Table B holds the same points as the rows below and some others, measured another way and shuffled. Each row below is followed by which row of B it is.
B, 72 x 35:
[[ -32   54  333 -214  275  -79  151   62 -195  -76   13  181  -36   95
   229  -70   -6  176  -85    5 -121 -122  -31   54   54   80 -118   47
    15 -118  -33  -22 -153  -26  230]
 [ 108  149  314   46  -34    0   82   10  -74  191 -173  110  155  -53
  -103  172  -58   75  -24   80 -213 -187 -335  348   59  149 -363 -258
   244  -65  -32 -100 -226  318  246]
 [ 148  -83  127 -179  178   70 -103 -112  -63    5  -12   72  115   10
    25  -82   82  -20 -127  -78 -139  170   55   52 -270   90 -171  -60
   165   37   21 -106 -244 -156 -239]
 [ 290  379  232 -103 -156  217  286  -47  -55  -86  -25  -61 -316  103
    23  456 -241  -29 -102  -11  264 -165 -178  204  122 -141  -48  160
  -242  -56   38  178  -86  229  -68]
 [ -96  128    9   58  -15  -94   92  103  -38  -82   34 -108  -52    7
    71   47  -50   15   75  -45  117 -104  -86  -45   79 -114   55   -1
  -158  -89   30  132  -14   43   51]
 [ 215  -36  137 -110  296   77   -3 -141 -216   16   84   12  107  184
    52   21  -82  122  -28  -28   53 -250   15  -16   -8   26 -110   14
   -44   37  123  -32  -68   43 -106]
 [-407  236  -72  133  294 -487 -145 -313  311  303 -513 -315  463 -355
   108 -222   33  375  171  195  197 -254  141 -280  326 -262 -236 -265
   251  -68  339   45  -42  366  364]
 [  73   41   32   24   95   16  -36   67  -71  -36  105  -18   89   45
   -38   18  -48  -75   15  -35  -21 -117  -86   23 -114   19  -32  -49
   -38  -75    4    5  -42  -26  -98]
 [  75   45  102  -23  116    3    7   58  -94  -35   90   20   55   62
    -1   19  -60  -35  -12  -29  -25 -119  -82   47  -82   22  -60  -26
   -31  -74    8    2  -63  -11  -45]
 [  71  704  186   53 -509   15  483  294  189 -242   25  -97 -574  -83
    -6  534 -415 -197  -31  110  283 -108 -367  320  154 -230  160  159
  -351 -357  -14  297    3  294  172]
 [-111  109   55   21  250 -173  -85 -182   53  167 -235 -128  294 -103
    49  -73   22  200   57   64   73 -217   29 -106  136  -91 -206 -144
   127  -13  151   10  -77  194  135]
 [ 296  438   87   16 -175  148  173   47  102  -98   87  -94 -213   11
  -125  383 -338 -198  -53   79  213 -191 -206  207  -57 -117   33   82
  -195 -194   76  127    7  197 -147]
 [-104   87  108   71 -164 -115  111  140  -42  -30  -20  -66  -85  -41
    24   96  -35  -60   28  -92   36   38 -170  108   49  -98  -57  -39
   -73  -52  -15  117 -107   23   71]
 [ 117 -124    9  -49  160   -9  -86 -161  -94   48    7  -52  166   36
    22  -96   26  116    3  -49  -31   29   38  -28 -123   35  -97 -142
   104   68  162  -89 -175  -18 -181]
 [ -69  275 -137  185  107 -103   -5  134   90  -46   67 -115  180  -61
   -57   -5 -131   22  182  151   39 -383 -157  -77   37  -20  106 -159
   -73 -264   59   36  113  220  131]
 [ 127  -82   56   96  151 -107   14  -34 -198   43  185 -112   91  161
   -43   21 -218   17   70  -50  156 -293  -57    0   45  -84  -41   -2
  -143   11  225   29   42   55  -75]
 [ -41   67   39  175 -184  125  126  216 -200   -6  -40   46   81   28
   -15  148  149  142  168  -32 -242 -152 -419  172  124  190  -63 -325
    30  -55 -215   -5 -170  278  236]
 [-244   90  283 -184  285 -278  187   31 -117  -71  -92   88  -45    3
   340 -169   12  310  -19   34  -20 -103   50  -71  209  -37  -74   40
     7 -138   59   42 -130   18  385]
 [ 106 -171   94 -136  -13   14  -72 -200  -50   59 -113  -38   44  -44
    48  -52  117   40 -111 -160  -50  375   74   63 -203  -11 -194 -107
   176  174  115  -64 -340 -144 -288]
 [-423  168  106   92  200 -534   12   22  171  139 -262  -58  272 -276
   139 -286  -17  275  121  197  -89 -152  -31  -56  188  -58 -161 -260
   252 -235  179  -43  -97  206  517]
 [ -45   59 -235  164   -8  313   23  105 -254  -99  -11 -119  156  144
    69  148  284  226  271 -107  -27 -311 -255 -184  204   97  135 -228
  -200   32 -239  116  -15  257   40]
 [ 284 -316 -223  -26 -205    8 -311 -324  222   99  -46 -150  181 -233
  -195 -214   93 -132 -104 -118 -171  799  145  110 -671   66 -127 -371
   444  197  331 -279 -474 -273 -751]
 [ 117 -288  -74 -217  138   24 -172 -226  -47  -81   52  -83   26   17
   117 -223  143   -4 -118 -213   22  481  289 -154 -372  -49   -6    7
    70  177  178  -60 -276 -395 -545]
 [  67  299   41  -74 -108   75  211  105   -8 -243  120 -129 -337   79
   106  246 -174 -118  -33  -79  309  -50  -38  -27   35 -224  179  240
  -380 -121   17  252   27  -30 -135]
 [ 102   68   91  -71  245   29  -77  110  -47  -73  162  106  133   46
   -28  -71  -43 -120  -49   24 -143 -128  -48   31 -242  111  -43  -26
    31 -161  -53  -70  -41 -109  -91]
 [ -33  261   34   71 -283 -100  225  203   59 -176  103 -132 -305  -39
    26  192 -208 -151   21  -40  193   48 -157  100   14 -193  142   74
  -249 -168   60  193  -25   19  -13]
 [-130   75  190  -85  323 -223   52 -134  -67   89 -169  -19  163  -22
   194 -122  -11  320   29   70   30 -231   45  -80  208  -46 -174  -75
    94  -55  159   -6 -105  160  282]
 [  35 -209   76 -209  168    3  -68 -173 -108   -6  -94   69  114  -20
   168 -224  223  221  -73  -99 -205  325  112  -31 -200  129 -139 -170
   245  102   72 -154 -362 -149 -156]
 [ -13  -19   60    3  -22  -78   24   -7  -57   -5  -20  -53   19  -21
    46  -14   10   45   13  -73  -11   80  -60   37  -37  -29  -70 -100
    28    4   71   13 -164   -8  -41]
 [ -14   87  291  -14  118  -37   43  122 -171   35   25   35   28   94
    -2  141  -66 -136  -59 -113   49 -241 -141  105   69  -78 -206  111
  -119  -35 -106  127   -4  -16   99]
 [  66   79  111  -25  106   51  -24   53  -73   -8   21   27   93   33
   -23   53   -6  -67  -25  -38  -54 -114 -103   60  -90   34 -113  -42
    -1  -61  -59    8  -83   -2  -44]
 [ -94   46  -28  132 -157  120  143  214 -221  -96   11  -16   -9   73
    72  128  164  135  176 -104 -114 -111 -311   36  149   90   53 -200
  -118  -35 -202   83 -114  172  160]
 [ -30   29  173   58   26 -219  148   99 -122    2   72   22  -12   28
    51  -28 -159  107   50   36  -43 -138 -159  131   75   11  -64 -105
    10 -121  134  -22  -93  108  210]
 [  99 -147   85  -62   65  -11   56 -204 -200   47  -53  -85   19   97
   120   -5   15  238    9 -111   77   33   20   -9   66  -42 -108  -82
     9  155  193   -4 -215   50  -98]
 [  38  -18  -51   35   38   20 -209 -140   95  142 -171  -87  299 -149
  -104  -51  143  -19    3  -40 -115  134  -29   18 -206   40 -209 -260
   250   58   39  -91 -220   21 -196]
 [  43   73  268 -114   -1  130  150   46 -226  -38  -60   55 -108  119
   117  201   63   35  -66 -146   13  -64 -147  111  112  -17 -157   64
  -112   45 -148  120 -161   37   58]
 [ 291  555   73   22 -233   52  434  106   55 -258  227 -152 -498  110
    15  435 -559  -48   19  149  421 -336 -209  161  146 -222  279  207
  -444 -303  237  220  112  304   -7]
 [-219  315 -194  206  -46 -113   15  143  143  -75  -45 -240   76 -118
     4   66  -31  -18  194   43  185 -237 -120 -164  127 -179  145  -84
  -188 -189    0  192  109  174  102]
 [ -10   54  228  143 -146 -226  139  115  -68  115  -32   39   48  -70
   -75   50 -155   55   48   62 -162  -76 -314  319   56   70 -207 -254
   164 -112  103  -74 -185  221  270]
 [ -11   22   75  118 -120 -103   80  147  -87  -14   85  -39  -11    5
   -41   59  -90  -51   61  -52  -30  -38 -205  135  -14  -14  -33 -111
   -44  -69   33   36  -91   49   40]
 [-104   36   43  -53  -24  -38   -1   44    4  -59  -72  -44   -8  -70
    90  -24  116  -23  -24 -109  -17  183  -14  -21  -82  -58  -48  -40
     6  -13  -48   67 -168 -105  -70]
 [ -19 -234 -117  -26 -109 -158 -141  -71   83  -43   39 -126   20 -131
     9 -221   78 -103  -44 -167  -40  555  135  -29 -378  -67    4 -132
   138   85  195  -65 -277 -320 -410]
 [   2   17  224   20  -26 -134  147  112 -160   -9   64   34  -61   58
    39   50 -122   22    2  -42  -29  -84 -176  169   55   -5 -103  -37
   -39  -66   51   26 -111   46  139]
 [  25   90   69   23    5   72  -18  -45  -56   61 -113  -90   91   -3
   -16  140   55  -12    6  -90   61  -81 -105   25   36  -67 -156  -58
   -23   46  -38   86 -107   91  -52]
 [ 138   59  304 -210  241  145   56  107 -218  -96  109  208  -12  159
    84   58   16  -52 -136  -65 -146 -128  -81  110 -116  126 -135   98
   -36  -89 -172  -11 -114 -111   -6]
 [  37   41  160  -31   35  -19   49    8  -98   22  -29   17   36   19
    30   49  -14   37  -22  -40  -49  -42 -114  104  -10   17 -143  -72
    38  -21    9    0 -155   52   30]
 [  34    6  113  -78   68   17   -5  -58  -71   20  -79   -8   59   -1
    55   15   69   48  -38  -76  -37   51  -35   37  -54    3 -139  -68
    61   27    8   -2 -185   -9  -62]
 [  83    0  174  -93  142   45  101    8 -220  -57   64   48  -25  143
   113   43  -19  115  -17  -64   -3 -135  -69   32   45   27  -62   12
   -80  -13   10   23 -109   19   24]
 [-145  146  184 -154  -42    2  175  146  -90 -189  -28   -2 -257   32
   228  107   73  -38  -77 -167  101  119  -24  -19   61 -143   17  184
  -218  -45 -148  216 -118 -141   35]
 [  82  -88   46 -101   67   -3 -156  -66   44   20  -21   24  139  -90
   -33 -121   95 -103 -104  -81 -161  296   43   57 -351   62 -152 -127
   213   18   34 -112 -254 -199 -279]
 [-323  226 -327  209 -142  210  112  302 -131 -241  -50 -165   25   31
   178  128  354  201  344  -99   15 -243 -274 -282  287    5  305 -187
  -325 -103 -356  248   43  232  205]
 [ -39  146   96   64   56  -63  -37   21   24   90 -109  -44  171  -75
   -51   57  -11  -23   23   10  -23 -148 -135   62    8  -25 -174 -123
    69  -74  -11   28  -78  123   79]
 [-182  281   86    9   -8  -69  211  190  -47 -144  -30  -41 -121    2
   174  106  -20  100   81   10   85 -201 -148  -34  212  -91   73   31
  -197 -185  -90  178   -7  138  267]
 [ 305 -141  324 -221  277  253   79  -97 -451  -19  130  132  -25  351
   108  148    0   94 -119 -188   18 -215  -39   74   27   77 -190  142
  -141  157  -47   14 -133  -53 -134]
 [ 166  169  230 -185  267  131   -2   86  -72  -84   93  186   57   76
    18   36  -39  -94 -130   34 -151 -157  -70   99 -200  139 -116   44
    30 -172 -128  -54  -83  -68  -41]
 [ -91   90  114    7  -20 -110   79   85  -43  -33  -30  -44  -34  -30
    68   32  -18    3   14  -55   29  -12  -92   43   40  -74  -59  -23
   -51  -67    6   85 -101   13   81]
 [ -48   75   40   80  -69  -82   37  105  -24  -16   18  -69   15  -33
   -17   48  -42  -61   45  -51   11  -20 -140   64  -26  -52  -41  -80
   -39  -67   12   62  -77   26    9]
 [-142    7 -112  101 -133 -178  -19  112   71  -88   59 -178  -36  -96
    11  -59  -19 -130   62 -114   97  184  -11  -61 -115 -161   85  -45
   -90  -53   85  107  -62 -137 -144]
 [ -79   51  228   -1 -169  -41  184  243 -174 -110   67   31 -211   64
    74  155  -18 -126  -36 -173    9   53 -202  159   46  -73  -52   81
  -175  -42 -138  158 -111  -80   84]
 [  91   49  235 -104  160   47   61   12 -183  -14   38   52   -1  125
    64   86  -40    6  -63  -71   18 -165  -68   64   19   -6 -137   67
   -75  -17  -27   49  -84   -4    8]
 [  67  151  -11   37 -217  -44   90   59   97  -91   38 -103 -136  -87
   -30  100 -125 -100   -6  -13   59  165 -108  119 -139  -76   46  -71
   -34  -99  108   42 -141   13 -145]
 [ 138   98  163 -133  330   95 -107   90  -51  -53  117  173  185   50
   -29  -58   -5 -121  -95   39 -205 -165  -49   60 -268  168 -121  -17
    88 -170 -120 -101  -64 -102  -70]
 [ -36   93  330   45   54  -32  118  -16 -259  151 -133  -92   16  142
    32  301  -67   10   -8 -165  248 -383 -173   86  370 -213 -298  131
  -209  117  -41  244    7  185  200]
 [-144  101  320  -73  -30 -105  200  242 -173 -105   33   77 -197   63
   145  109  -22  -85  -69 -141   14  -25 -148  122  100  -85  -93  148
  -169  -83 -149  169  -86  -92  199]
 [ -32   -4 -179  181  -82  136   45  132 -205  -92   82 -124   73  110
    22   90  124  118  224  -99   -1 -185 -223  -89  103   37  130 -190
  -180    5  -94   88  -27  149  -10]
 [-355  124  -16  106  273 -500  -62  -44  177  121 -187 -130  316 -238
   112 -318  -43  253  147  181   -1 -187   58 -165  132  -97  -86 -230
   195 -198  254  -35  -29  158  352]
 [ 150 -104  -15   16  191 -118  -50   21  -92  -64  269   -5  106   86
   -38 -165 -176  -17   29   24  -50  -84    0    4 -229   64   49  -87
    12 -104  214 -119  -43  -97 -171]
 [ -80  104   47   84  -40 -142   31  116   16  -12   13  -67   35  -61
   -16   16  -68  -64   44  -17   10  -41 -125   54  -24  -67  -42  -78
   -23 -104   34   57  -61   27   49]
 [-181  114   69  -47  -75    1  144  204 -102 -190   12  -29 -172   25
   183   74  107  -24   20 -152   51   59  -86  -49   66  -96   75   83
  -215  -68 -169  194  -82  -91   58]
 [ 269 -122   39 -123  265  144 -184 -298  -97  110  -38  -46  246   68
   -33  -30   45   60  -76  -76    5   -5  101  -35 -193   37 -205  -85
   132  151  147  -99 -186  -31 -346]
 [  -2  -13  -83   69  -20  -75  -95  -20   49    1   23 -148   92  -61
   -49  -35  -13  -92   31  -80   67   98    4  -44 -154  -98  -15  -90
    -6    2  110   30  -91  -78 -215]
 [ -62   66  153   55 -139  -82   89  146  -62   -8  -15   -8  -48  -36
    -2   91  -20  -80   -2  -83  -43   43 -193  162   -1  -37 -110  -68
   -12  -55  -47   67 -141   17   73]]
Rows of B count from 0, top down.

[-147 -323  158  440  184   67   68  -90  768 -244   75  315  -26  -62
  165  374  108 -212 -161   62  -25  -35 -111 -352 -353   83 -499  106
   38  254    6  -76 -121  -94]
42
[ 192  -14 -212 -360  -87  -53 -142  -19 -184   89 -134 -167   11   -1
  -96 -203 -121   68  148 -164  -97 -106   31   70  176 -111  191   -4
   32 -229 -196   23  -88   -6]
55
[ -17 -128   22   64   83   19  -71  -46  215 -112 -111   21   32   56
   72    3   28  -28  -12   14   15    6  -56 -179 -122  -36  -70   62
   -2  -76  -37  -14 -144   -8]
45
[ 139  -65  -75 -195  -52 -188   96 -197   78  -13  -55 -117  -10  -38
 -142   30   22   30  -47  -89  -28  -48  -32  115  -38  180  -82  287
   93  -64 -280 -123  135  -45]
57
[-155   -1   83   -5 -247  -69   15 -122  -30 -201 -185  -31  111  122
  215  187  -40  195   95  130  299   66  196   70 -275  219  -23  130
   90  -83 -260  -59   57  -21]
43
[  73  218 -436  -81  169  -53  -55  280 -598  534 -274 -216  110  282
  -98 -485 -232  -50   57  222  -70  111  -29   74  489 -179  430  233
 -231 -154   54  108  156   98]
61
[ 219 -255  -89 -111  257   46   24  -39  186 -139  -78   13 -168  -11
 -153 -138  -69   98 -174 -180 -415  -31 -194  -99 -260   72  -66   46
   74 -103   -7   83 -185   17]
40
[ 100 -114    5  333  177  172  401 -178  302 -154  -91  146 -152 -194
 -186  164 -153 -281 -174  -92 -159   48 -241  149   -6  122 -140  135
   49  362  135  253   -9 -155]
48
[ -15  355 -474  -51   62  369 -266  181 -122  129 -322   44    2  437
  154 -303  -29  134  285  102   84 -151  219    9  507 -575  294  -61
 -126 -164 -112 -185   48   53]
1
[-207 -298   67  533  129  254  186  -33  575 -315   25  380  -95  -64
  213  447  -92 -127 -128   63  -68   12  -21 -149 -452  224 -407    3
   40  366   85  159 -120 -127]
35
[-204 -100 -156  451  197  -29  203  192  107  227  -30  213   34  164
  144  170 -170 -112 -178  364  -77  115    0 -101 -155  264 -226  332
 -103  300   17   31  249   -7]
24
[ -56 -215  118  -60  -64 -229 -129 -160  250 -123    2 -103  139  -26
   81  111  172  -48    4   -4  191    5  -20 -213 -231  134 -168  177
   14 -176 -190 -129 -111  -18]
64
[ 205   52  -68 -178   80   10  -20 -199  138  -87 -192 -137  -28   26
 -177 -197  107  -57   22 -150    2  -56 -137   18  220 -212   93  132
   28 -167 -108 -109  -61  -18]
12
[ 175  -76   76   56  175   37   83 -196  338 -125 -139   -4  -46  -92
 -171  -73   43 -221  -87 -132  -77  -11 -253  -92  125 -170  -42   95
   36   28   42   16 -152  -68]
58
[-136 -362 -180  -17 -104 -244 -194    0  209  139  269  -50  148 -174
  106  287  105 -244   82  -52  110 -111   84 -179 -149  264 -282  156
 -113  -30 -212    1  -73 -100]
36
[-113  -15 -192  496  280  173  192  152   70  187 -109  161    8   61
   18   15 -166 -339  -97  213  -47  121 -140  -54  177  -35  -21  172
 -185  307  243  230   50  -61]
44
[ 187   74 -319 -637 -457 -341 -166  -50 -766  391  -90 -495  211 -180
 -178 -214 -246  -55  365 -206  181  -64  164  372  447   72  466   54
  -38 -322 -320  194   20  -66]
23
[ 167 -322   55 -203 -111 -119   26  -19   29  -41  -33   31  -61 -208
  -37   76 -347  103  -23 -177 -333  -62  -29  -14 -316  218  -68 -103
  195   -2 -143  200 -195  -52]
68
[  88  -88  164  285  163   89  253 -194  407 -169 -148  133  -64 -132
 -106  100  -61 -268 -141  -42  -52   51 -256  -47   30  -55 -133  106
   75  242  102  101  -93 -112]
63
[ -26   35  -48  222   63  139  150  -96  334 -106 -140  171  -51   86
   47  143  -22  -52  -33   73   28  -40    1   17   32  -52 -162  158
   53  186 -102 -115  115  -67]
71
[ 116   83 -150 -269  114  -93 -175  -97  -43  -22 -216 -249   56  257
  -82 -329  217  130   17    0   80    7  -50  -80  105 -152  157  247
  -59 -398 -171 -233   -3   89]
21
[ -19  -57  -52 -206 -252 -159  -95  -14  -75   49  -96  -31   91   50
  133   92 -157  182  136   37   60  -76  200   24 -114  119  -18   59
  117 -104 -340  -98   58  -13]
56
[  89 -295   65   19  259   45 -110 -145  365 -290  -43  -53  -43  -55
  -62  -80  177 -110 -103 -176  -98   24 -251 -275 -236  -38  -85   21
  -30 -193  100   87 -380  -13]
26
[-224 -431   54  243  -78  -60  -72   87  322  -70  142  218   71 -140
  289  415 -155  -97   12   55  -26  -31   86 -269 -482  302 -350  -56
   22  157  -69  160 -198  -92]
47
[  99 -288 -236 -348  -32 -178  -51    8   13  -36   58  -34 -109   88
   -2   56  -80  418  -98  -89 -343 -115  135   32 -516  438 -199  197
  137 -196 -406 -132  108   44]
37
[   8 -187 -150  137  196   50   61  -32  396  -66   27  147  -95   50
    1  123   50  -26 -137   -5 -183  -78  -54 -115 -189  112 -278  206
    8   94 -111 -105   51  -34]
60
[-128 -454  217  324  160  100   61  -94  648 -455   40  283  -98  -49
  197  358   27   42 -201   -9 -146   27  -90 -325 -736  294 -454    0
  111  114   13   68 -264  -53]
18
[ -96 -191  248  160   47   51 -153   -7  525 -246 -153  260   26  139
  289  139  -17  125  -31  116  -24  -48   10 -424 -355 -135 -259  -81
  144  -16 -112 -185 -217   28]
16
[-117 -216  169  218  -16  -33   72 -141  433 -229  -28  155   28  -32
  154  302   18  -42  -74   63   81   10  -10 -160 -345  187 -305  122
   90  122 -119  -49  -58  -68]
28
[ 126  225 -277 -215   29  132 -312    0  101  115 -225  -62   51  221
    9 -296  110  -32  246  -59   95 -209   60 -114  555 -614  190  -21
  -60 -238 -181 -280  -56   17]
38
[ 241  141 -486 -708 -160   80 -200 -136 -379 -194 -215 -323 -132  268
 -115 -311   69  571  208 -284  -68 -173  255  374  -27   35  310   87
   85 -557 -462 -178   66   63]
6
[  74 -172   -7  -41  -58  -41   51  -48   95  -29  -65   47  -25 -102
   -7   92 -202   -5    2  -75 -141  -44  -15    0 -125  108  -71    7
  105   58 -116  101  -79  -68]
52
[ -87  -61  247  130 -186  -51   28  -73    4  -67 -211   19  160  -97
  147  125 -231 -141  117   83  222   98  -10  -67  -20  -20   65  -70
   69   68   12  190 -184  -71]
27
[ -21 -353  -68  100  221   87 -176 -184  535 -309  139  -40  -13 -138
  -14  108  359 -294  -26 -241   56  -64 -180 -279 -188   -3 -230   48
 -133 -139   69   56 -378  -98]
33
